Below is a small trained network, with its code and all its weights. Each question gives an input and a target symbol and asks what happens when units are switched off, that is, made to give their printed mean instead of their output.

import numpy as np


def w(rows, s, z=0):
    codes = np.array(rows[::2]) - 128.0
    scale = np.full(codes.shape[1], s)
    scale[-1] = z or s
    return codes * scale


def norm(h):
    return h / np.sqrt((h * h).mean(-1, keepdims=True) + 1e-5)


def f(y):
    return y / 2 * (1 + np.tanh(0.7978845608 * (y + 0.044715 * y**3)))


def softmax(a):
    e = np.exp(a - a.max(-1, keepdims=True))
    return e / e.sum(-1, keepdims=True)


def log_softmax(a):
    a = a - a.max(-1, keepdims=True)
    return a - np.log(np.exp(a).sum(-1, keepdims=True))


def net(x, mask):
    ids = ['αγζηθξτφψω'.index(c) for c in x.split()]
    T = len(ids)
    res = E[ids] + P[:T]
    q, k, v = (norm(res) @ M[0].T for M in (Q, K, V))
    z = softmax(np.where(np.tri(T) > 0, q @ k.T / 4**0.5, -1e9)) @ v
    res = res + np.where(mask[0], z, O[0][:, -1]) @ O[0][:, :-1]
    y = f(norm(res) @ A[0][:, :-1].T + A[0][:, -1])
    res = res + np.where(mask[1:9], y, B[0][:, -1]) @ B[0][:, :-1]
    return log_softmax(norm(res)[-1] @ U[:, :-1].T + U[:, -1])


Q, K, V, O, A, B = {}, {}, {}, {}, {}, {}
E = w([
[112,225,67,239],'α',
[108,220,74,207],'γ',
[137,151,204,218],'ζ',
[6,186,24,157],'η',
[168,120,137,243],'θ',
[75,1,63,144],'ξ',
[149,65,122,100],'τ',
[40,39,138,205],'φ',
[53,15,142,196],'ψ',
[145,121,84,213],'ω',
],0.0099)
P = w([
[254,182,97,110],'0',
[147,100,112,135],'1',
[148,99,130,131],'2',
[145,98,143,134],'3',
[130,114,162,150],'4',
[126,113,171,154],'5',
[124,112,178,158],'6',
[118,117,189,164],'7',
[99,142,210,190],'8',
[102,140,212,187],'9',
],0.0097)
Q[0] = w([
[186,164,194,38],'head 0',
[254,164,147,61],'head 0',
[239,210,124,96],'head 0',
[182,171,155,202],'head 0',
],0.0089)
K[0] = w([
[74,51,184,118],'head 0',
[2,90,129,153],'head 0',
[47,133,185,152],'head 0',
[105,137,171,160],'head 0',
],0.012)
V[0] = w([
[124,75,67,182],'head 0',
[107,144,1,142],'head 0',
[59,153,199,224],'head 0',
[126,29,133,176],'head 0',
],0.0081)
O[0] = w([
[126,106,16,200,251],'head 0',
[76,245,63,175,238],'head 0',
[232,217,254,68,177],'head 0',
[200,127,86,226,146],'head 0',
],0.0061,0.003)
A[0] = w([
[255,165,63,126,171],'neuron 0',
[143,134,87,222,115],'neuron 1',
[19,108,195,21,144],'neuron 2',
[91,229,94,91,206],'neuron 3',
[92,82,93,100,88],'neuron 4',
[120,177,107,211,115],'neuron 5',
[108,56,72,161,252],'neuron 6',
[160,160,169,242,221],'neuron 7',
],0.0094,0.0038)
B[0] = w([
[1,146,99,49,164],'neuron 0',
[209,152,147,27,196],'neuron 1',
[177,109,94,40,134],'neuron 2',
[158,45,237,167,157],'neuron 3',
[83,125,197,127,131],'neuron 4',
[179,84,136,65,193],'neuron 5',
[171,204,177,130,194],'neuron 6',
[155,140,42,82,255],'neuron 7',
],0.0078,0.011)
U = w([
[54,60,84,174,103],'α',
[56,128,189,90,89],'γ',
[159,173,56,20,179],'ζ',
[25,185,127,143,174],'η',
[106,113,13,206,28],'θ',
[203,137,221,200,119],'ξ',
[78,135,79,201,8],'τ',
[40,103,172,85,125],'φ',
[132,5,241,47,5],'ψ',
[211,134,111,121,165],'ω',
],0.011,0.0028)

Each question gives the input, a string of symbols that net reads in full, and the target symbol t.
The units are the heads (4 rows each of Q, K, V and O) and the neurons (one row each of A and B). Each row of codes is followed by its name. A weight is (code - 128) times the scale printed after its matrix; where a second scale follows, it is the last column's (O, A, B and U).
mask holds one flag per unit, heads first, then neurons. A switched-off unit (its flag False) gives its mean, the last column of its rows in O or B, instead of its output. The means were averaged over made-up inputs and are rounded, as every weight is.
A unit's drop is (log p(t) with every unit on - log p(t) with that unit switched off) / (log p(t) with every unit on - log p(t) with every unit switched off).
The circuit of an input: a set's keep is (log p(t) with only the set's units on - log p(t) with every unit switched off) / (log p(t) with every unit on - log p(t) with every unit switched off). Starting from all 9 units, units are removed one at a time, each time the one whose removal leaves the highest keep (on an exact tie, the one counted first), for as long as the keep stays at least 0.8.
circuit, biggest first: the units of the circuit, biggest drop first
unit that matters most: the unit with the biggest drop
k most important neurons: the k neurons with the biggest drops, biggest first
drop of u: that unit's drop, to one decimal
input η φ τ η τ ζ, target ζ: unit that matters most	neuron 7
input θ ζ ζ α α ω α φ, target ξ: circuit, biggest first	(neuron 0; neuron 6)
input θ ξ η γ α ψ ξ ξ γ η, target ξ: 3 most important neurons	(neuron 0; neuron 3; neuron 7)
input η ξ α ξ, target η: 3 most important neurons	(neuron 7; neuron 6; neuron 5)
input ζ α θ φ, target ψ: 4 most important neurons	(neuron 2; neuron 7; neuron 1; neuron 0)
input θ ζ η ζ ζ ζ ξ, target ξ: circuit, biggest first	(neuron 6; neuron 7; neuron 0)
input ψ θ η ζ τ ξ, target ω: circuit, biggest first	(head 0; neuron 6)
input ζ ζ α ξ η ψ η ζ ζ η, target ψ: 2 most important neurons	(neuron 3; neuron 2)
input γ η θ ψ ψ ζ γ α γ, target ξ: 2 most important neurons	(neuron 3; neuron 0)
input θ γ η φ, target ξ: circuit, biggest first	(neuron 6; neuron 0; neuron 7)
input ψ γ η θ η ξ γ ξ, target ω: circuit, biggest first	(neuron 0; neuron 6)
input θ ξ φ η ψ η ψ, target ξ: 3 most important neurons	(neuron 0; neuron 6; neuron 5)
input η θ ξ φ α α ψ, target η: 3 most important neurons	(neuron 7; neuron 6; neuron 3)
input φ ζ γ φ ξ ψ, target ζ: circuit, biggest first	(neuron 3)
input ζ η γ ζ γ ζ η η ξ, target ψ: 2 most important neurons	(neuron 2; neuron 7)
input ψ τ ζ ξ η η γ ξ ψ, target ω: 2 most important neurons	(neuron 1; neuron 6)
input ξ τ γ τ η, target θ: drop of head 0	2.4
input ξ α ξ, target θ: drop of head 0	2.0
input γ ζ θ ζ ξ ξ φ ξ ψ, target φ: drop of head 0	2.7
input η α η ω γ ζ ξ ψ, target η: circuit, biggest first	(head 0)
